Below are the code and all the weights of a small trained network. Each question names an input and a class and asks about switching units off, where a switched-off unit gives its printed mean instead of its output.

import numpy as np


def w(rows, s, z=0):
    codes = np.array(rows[::2]) - 128.0
    scale = np.full(codes.shape[1], s)
    scale[-1] = z or s
    return codes * scale


def norm(h):
    return h / np.sqrt((h * h).mean(-1, keepdims=True) + 1e-5)


def f(y):
    return y / 2 * (1 + np.tanh(0.7978845608 * (y + 0.044715 * y**3)))


def log_softmax(a):
    a = a - a.max(-1, keepdims=True)
    return a - np.log(np.exp(a).sum(-1, keepdims=True))


def net(x, mask):
    res = np.array(x, float).reshape(1, 8) / 4 @ E
    u = 0
    for l in range(3):
        y = f(norm(res) @ A[l][:, :-1].T + A[l][:, -1])
        res = res + np.where(mask[u : u + 11], y, B[l][:, -1]) @ B[l][:, :-1]
        u += 11
    return log_softmax(norm(res)[-1] @ U[:, :-1].T + U[:, -1])


A, B = {}, {}
E = w([
[30,103,38,147,122,89,117,114,133,190],'x0',
[127,132,121,113,132,137,142,118,115,131],'x1',
[130,126,131,123,121,121,130,128,128,128],'x2',
[133,125,127,120,124,126,133,124,126,131],'x3',
[164,90,131,177,168,127,251,195,180,193],'x4',
[119,47,110,72,173,132,106,185,116,96],'x5',
[128,128,130,124,124,127,130,129,131,129],'x6',
[32,128,201,90,171,134,148,78,222,112],'x7',
],0.0017)
A[0] = w([
[178,119,113,137,126,130,128,141,65,121,176],'0.n1',
[184,134,68,168,81,65,120,172,48,116,136],'0.n2',
[124,92,74,59,166,118,108,199,143,83,29],'0.n3',
[114,68,98,80,156,134,108,189,131,88,18],'0.n4',
[129,68,98,99,155,112,116,200,87,58,45],'0.n5',
[129,253,147,211,73,90,167,80,112,144,80],'0.n6',
[128,80,92,60,171,124,107,184,127,96,8],'0.n7',
[122,54,107,66,146,151,136,175,102,104,83],'0.n8',
[54,131,74,152,123,71,124,118,101,165,33],'0.n9',
[146,103,120,178,87,133,123,142,60,118,31],'0.n10',
[135,214,104,196,67,128,148,67,160,147,132],'0.n11',
],0.0031,0.0016)
B[0] = w([
[106,166,123,146,103,173,76,202,203,176,192],'0.n1',
[115,202,96,5,135,209,104,174,202,233,249],'0.n2',
[111,61,213,220,168,149,70,67,60,165,138],'0.n3',
[147,82,203,147,153,142,132,52,64,179,130],'0.n4',
[112,110,206,164,157,183,48,72,110,226,152],'0.n5',
[106,19,250,198,189,158,62,71,72,241,229],'0.n6',
[126,66,227,153,143,155,118,69,74,176,127],'0.n7',
[116,126,206,204,132,146,128,114,130,182,154],'0.n8',
[120,61,80,154,89,243,158,141,175,22,161],'0.n9',
[84,191,159,132,141,177,68,132,176,134,124],'0.n10',
[123,2,218,126,175,201,103,82,40,161,227],'0.n11',
],0.0021,0.0016)
A[1] = w([
[77,126,143,108,64,183,42,87,90,70,64],'1.n1',
[204,213,236,101,145,153,136,178,127,56,52],'1.n2',
[100,180,134,88,66,131,51,96,71,79,22],'1.n3',
[114,127,103,68,85,132,32,88,64,99,34],'1.n4',
[72,66,14,145,121,59,132,118,139,175,36],'1.n5',
[240,181,215,108,167,151,125,170,135,73,43],'1.n6',
[128,130,91,211,102,185,102,179,184,134,222],'1.n7',
[175,81,129,182,161,138,252,196,170,196,118],'1.n8',
[133,169,145,100,107,158,74,129,93,94,2],'1.n9',
[58,124,185,84,210,60,168,45,226,57,112],'1.n10',
[33,113,32,132,158,98,85,123,162,181,108],'1.n11',
],0.0026,0.00093)
B[1] = w([
[165,137,110,160,174,44,199,162,101,106,174],'1.n1',
[27,36,34,170,55,153,175,108,123,82,151],'1.n2',
[154,117,137,142,178,47,181,183,139,143,152],'1.n3',
[139,147,152,160,195,91,207,121,176,110,165],'1.n4',
[130,79,151,150,74,162,134,61,120,14,162],'1.n5',
[43,56,37,168,76,141,156,33,143,84,153],'1.n6',
[89,127,112,37,150,117,160,105,176,61,177],'1.n7',
[106,204,124,117,181,11,83,90,76,63,250],'1.n8',
[103,117,98,154,146,103,181,137,174,143,125],'1.n9',
[254,188,70,80,96,194,42,232,139,230,199],'1.n10',
[199,108,149,169,62,170,195,127,123,61,186],'1.n11',
],0.0029,0.0023)
A[2] = w([
[97,177,147,51,116,153,107,157,206,162,43],'2.n1',
[133,168,131,114,188,14,170,146,123,105,26],'2.n2',
[121,79,121,154,41,184,195,120,157,36,3],'2.n3',
[74,129,108,132,122,180,161,152,121,172,116],'2.n4',
[198,144,204,112,186,116,111,141,91,183,113],'2.n5',
[120,93,110,137,144,145,163,193,132,142,146],'2.n6',
[137,204,132,122,193,1,167,142,119,75,15],'2.n7',
[114,62,206,143,162,132,70,123,98,152,100],'2.n8',
[152,122,226,183,116,141,130,66,91,196,63],'2.n9',
[135,93,113,217,149,111,136,112,76,93,156],'2.n10',
[173,214,95,74,117,179,88,204,154,191,62],'2.n11',
],0.0042,0.0019)
B[2] = w([
[186,178,135,98,54,170,107,215,127,197,155],'2.n1',
[195,193,69,162,111,87,71,85,69,53,204],'2.n2',
[27,47,45,113,68,126,231,90,171,97,191],'2.n3',
[148,136,151,103,115,104,90,99,128,61,143],'2.n4',
[27,59,82,169,95,145,156,79,134,105,244],'2.n5',
[139,163,167,137,104,121,94,68,112,110,153],'2.n6',
[233,206,40,191,203,3,49,89,48,47,238],'2.n7',
[120,152,159,199,170,131,149,94,62,195,205],'2.n8',
[87,47,188,156,238,149,64,150,44,156,213],'2.n9',
[116,156,176,88,121,145,141,138,202,167,202],'2.n10',
[171,182,212,37,65,161,107,222,240,171,253],'2.n11',
],0.0038,0.0024)
U = w([
[231,240,182,20,28,233,22,243,248,217,245],'0',
[234,238,29,223,218,11,31,28,42,8,152],'1',
[36,22,253,229,243,239,52,51,24,245,37],'2',
[21,23,16,96,16,199,243,36,230,23,65],'3',
],0.0052,0.0012)

Each question gives the input, the list of numbers given to net, and the class t.
The units are the neurons (one row each of A and B). Each row of codes is followed by its name. A weight is (code - 128) times the scale printed after its matrix; where a second scale follows, it is the last column's (A, B and U).
mask holds one flag per neuron, layer by layer. A switched-off neuron (its flag False) gives its mean, the last column of its row in B, instead of its output. The means were averaged over made-up inputs and are rounded, as every weight is.
A unit's drop is (log p(t) with every unit on - log p(t) with that unit switched off) / (log p(t) with every unit on - log p(t) with every unit switched off).
The circuit of an input: a set's keep is (log p(t) with only the set's units on - log p(t) with every unit switched off) / (log p(t) with every unit on - log p(t) with every unit switched off). Starting from the 12 units with the biggest drops (on a tie, the unit counted first), units are removed one at a time, each time the one whose removal leaves the highest keep (on an exact tie, the one counted first), for as long as the keep stays at least 0.8.
units of the circuit, in order: the units of the circuit, biggest drop first
most important unit: the unit with the biggest drop
k most important neurons: the k neurons with the biggest drops, biggest first
k most important neurons of layer l: the k neurons of layer l with the biggest drops, biggest first
input [-4,3,7,5,7,-1,4,6], class 1: 3 most important neurons : [1.n8 0.n2 2.n7]
input [5,-4,5,-8,-1,1,-6,4], class 3: 2 most important neurons of layer 1 : [1.n5 1.n11]
input [-3,-8,-8,7,1,2,8,-5], class 0: most important neuron : [0.n2]
input [-8,-8,4,-5,7,-8,-3,-6], class 2: 4 most important neurons of layer 1 : [1.n10 1.n1 1.n11 1.n5]
input [7,-5,-1,0,-2,6,-2,3], class 3: 3 most important neurons : [0.n6 1.n11 0.n11]
input [6,2,-3,2,1,1,0,-4], class 3: 3 most important neurons : [1.n10 1.n5 1.n11]
input [6,3,4,-4,-1,4,-6,0], class 3: 2 most important neurons : [0.n6 0.n11]
input [7,3,2,2,-3,3,1,-7], class 0: units of the circuit, in order : [0.n2 2.n11]
input [2,8,-5,-2,3,2,7,0], class 1: 2 most important neurons : [1.n8 0.n6]
input [5,-3,1,-3,7,-5,8,8], class 0: 2 most important neurons : [1.n10 1.n1]
input [7,3,5,-8,8,7,-4,-3], class 1: 3 most important neurons of layer 1 : [1.n8 1.n2 1.n6]
input [-2,3,-4,-6,6,5,0,-1], class 1: 3 most important neurons : [1.n8 0.n6 0.n11]
input [-8,4,2,-3,8,8,-4,-2], class 1: 3 most important neurons of layer 1 : [1.n8 1.n11 1.n5]
input [-2,4,4,-7,-4,-8,-7,-7], class 2: units of the circuit, in order : [0.n6 2.n9]
input [3,6,4,1,4,-5,4,6], class 0: units of the circuit, in order : [1.n10]
input [1,5,6,4,0,7,4,7], class 0: 2 most important neurons of layer 2 : [2.n11 2.n1]
input [-6,-6,-4,8,5,-3,0,4], class 3: 3 most important neurons : [1.n2 1.n6 1.n1]
input [3,-7,-7,1,3,-4,5,-3], class 2: 2 most important neurons : [0.n6 0.n11]
input [-8,1,4,-6,7,3,-4,0], class 3: 3 most important neurons : [1.n2 1.n6 2.n3]
input [-4,-7,2,-7,6,-7,4,-1], class 2: 4 most important neurons : [0.n6 0.n11 1.n1 2.n9]
input [7,-5,7,-7,-2,-6,-7,-2], class 3: most important unit : 0.n9
input [4,-1,-5,1,-2,-6,-3,-6], class 0: 2 most important neurons of layer 0 : [0.n2 0.n3]
input [7,-3,1,-6,-5,1,-4,1], class 3: 3 most important neurons of layer 1 : [1.n8 1.n11 1.n5]
input [-8,-7,6,-3,3,5,-7,-5], class 3: 2 most important neurons : [1.n6 1.n2]
input [6,5,2,-8,-2,1,-5,-5], class 3: 3 most important neurons of layer 1 : [1.n11 1.n10 1.n5]
